Below are the code and all the weights of a small trained network. Each question names an input and a class and asks about switching units off, where a switched-off unit gives its printed mean instead of its output.

import numpy as np


def w(rows, s, z=0):
    codes = np.array(rows[::2]) - 128.0
    scale = np.full(codes.shape[1], s)
    scale[-1] = z or s
    return codes * scale


def f(y):
    return np.maximum(y, 0)


def log_softmax(a):
    a = a - a.max(-1, keepdims=True)
    return a - np.log(np.exp(a).sum(-1, keepdims=True))


def net(x, mask):
    res = np.array(x, float).reshape(1, 3) / 4 @ E
    y = f(res @ A[0][:, :-1].T + A[0][:, -1])
    res = res + np.where(mask, y, B[0][:, -1]) @ B[0][:, :-1]
    return log_softmax(res[-1] @ U[:, :-1].T + U[:, -1])


A, B = {}, {}
E = w([
[126,114,97,219,165,103],'x0',
[151,161,169,141,79,249],'x1',
[63,207,35,191,101,138],'x2',
],0.012)
A[0] = w([
[103,56,145,184,191,73,148],'n0',
[145,201,230,162,68,177,156],'n1',
[173,162,94,202,84,205,233],'n2',
[162,30,80,109,208,83,155],'n3',
[187,50,114,116,163,91,185],'n4',
[148,109,127,87,100,226,177],'n5',
[159,158,222,142,122,192,168],'n6',
[95,197,75,255,210,118,234],'n7',
[57,201,18,119,97,118,178],'n8',
[152,139,34,118,112,92,93],'n9',
[61,210,66,163,92,108,254],'n10',
],0.0089,0.0029)
B[0] = w([
[59,218,141,163,18,99,182],'n0',
[79,94,194,148,146,176,211],'n1',
[88,58,134,141,180,176,229],'n2',
[102,214,203,159,98,161,188],'n3',
[26,231,254,125,184,195,178],'n4',
[137,83,180,86,190,178,197],'n5',
[118,93,154,114,180,198,200],'n6',
[97,66,74,163,155,64,254],'n7',
[59,79,87,116,200,139,240],'n8',
[128,69,122,141,132,50,168],'n9',
[42,52,67,159,244,133,244],'n10',
],0.0077,0.013)
U = w([
[138,107,147,34,124,116,117],'0',
[254,84,71,128,89,66,2],'1',
[117,55,134,148,166,194,180],'2',
[106,156,132,176,115,103,124],'3',
[106,25,55,158,168,51,230],'4',
],0.01,0.0034)

Each question gives the input, the list of numbers given to net, and the class t.
The units are the neurons (one row each of A and B). Each row of codes is followed by its name. A weight is (code - 128) times the scale printed after its matrix; where a second scale follows, it is the last column's (A, B and U).
mask holds one flag per neuron, in row order. A switched-off neuron (its flag False) gives its mean, the last column of its row in B, instead of its output. The means were averaged over made-up inputs and are rounded, as every weight is.
A unit's drop is (log p(t) with every unit on - log p(t) with that unit switched off) / (log p(t) with every unit on - log p(t) with every unit switched off).
The circuit of an input: a set's keep is (log p(t) with only the set's units on - log p(t) with every unit switched off) / (log p(t) with every unit on - log p(t) with every unit switched off). Starting from all 11 units, units are removed one at a time, each time the one whose removal leaves the highest keep (on an exact tie, the one counted first), for as long as the keep stays at least 0.8.
circuit, biggest first: the units of the circuit, biggest drop first
k most important neurons: the k neurons with the biggest drops, biggest first
drop when u is switched off: that unit's drop, to one decimal
input [-3,-4,0], class 0: circuit, biggest first => n7, n10, n2
input [3,4,3], class 4: circuit, biggest first => n7, n4
input [5,6,7], class 4: circuit, biggest first => n7
input [-5,-1,-6], class 0: circuit, biggest first => n10, n2
input [-5,1,-4], class 0: circuit, biggest first => n10, n2
input [-6,1,0], class 0: 4 most important neurons => n10, n2, n8, n7
input [-2,-1,-8], class 0: 2 most important neurons => n10, n2
input [2,-5,0], class 3: 2 most important neurons => n3, n0
input [-4,-2,-5], class 0: drop when n10 is switched off => 0.2
input [-8,-4,-4], class 0: drop when n10 is switched off => 0.1
input [-5,-8,-1], class 0: drop when n3 is switched off => -0.1
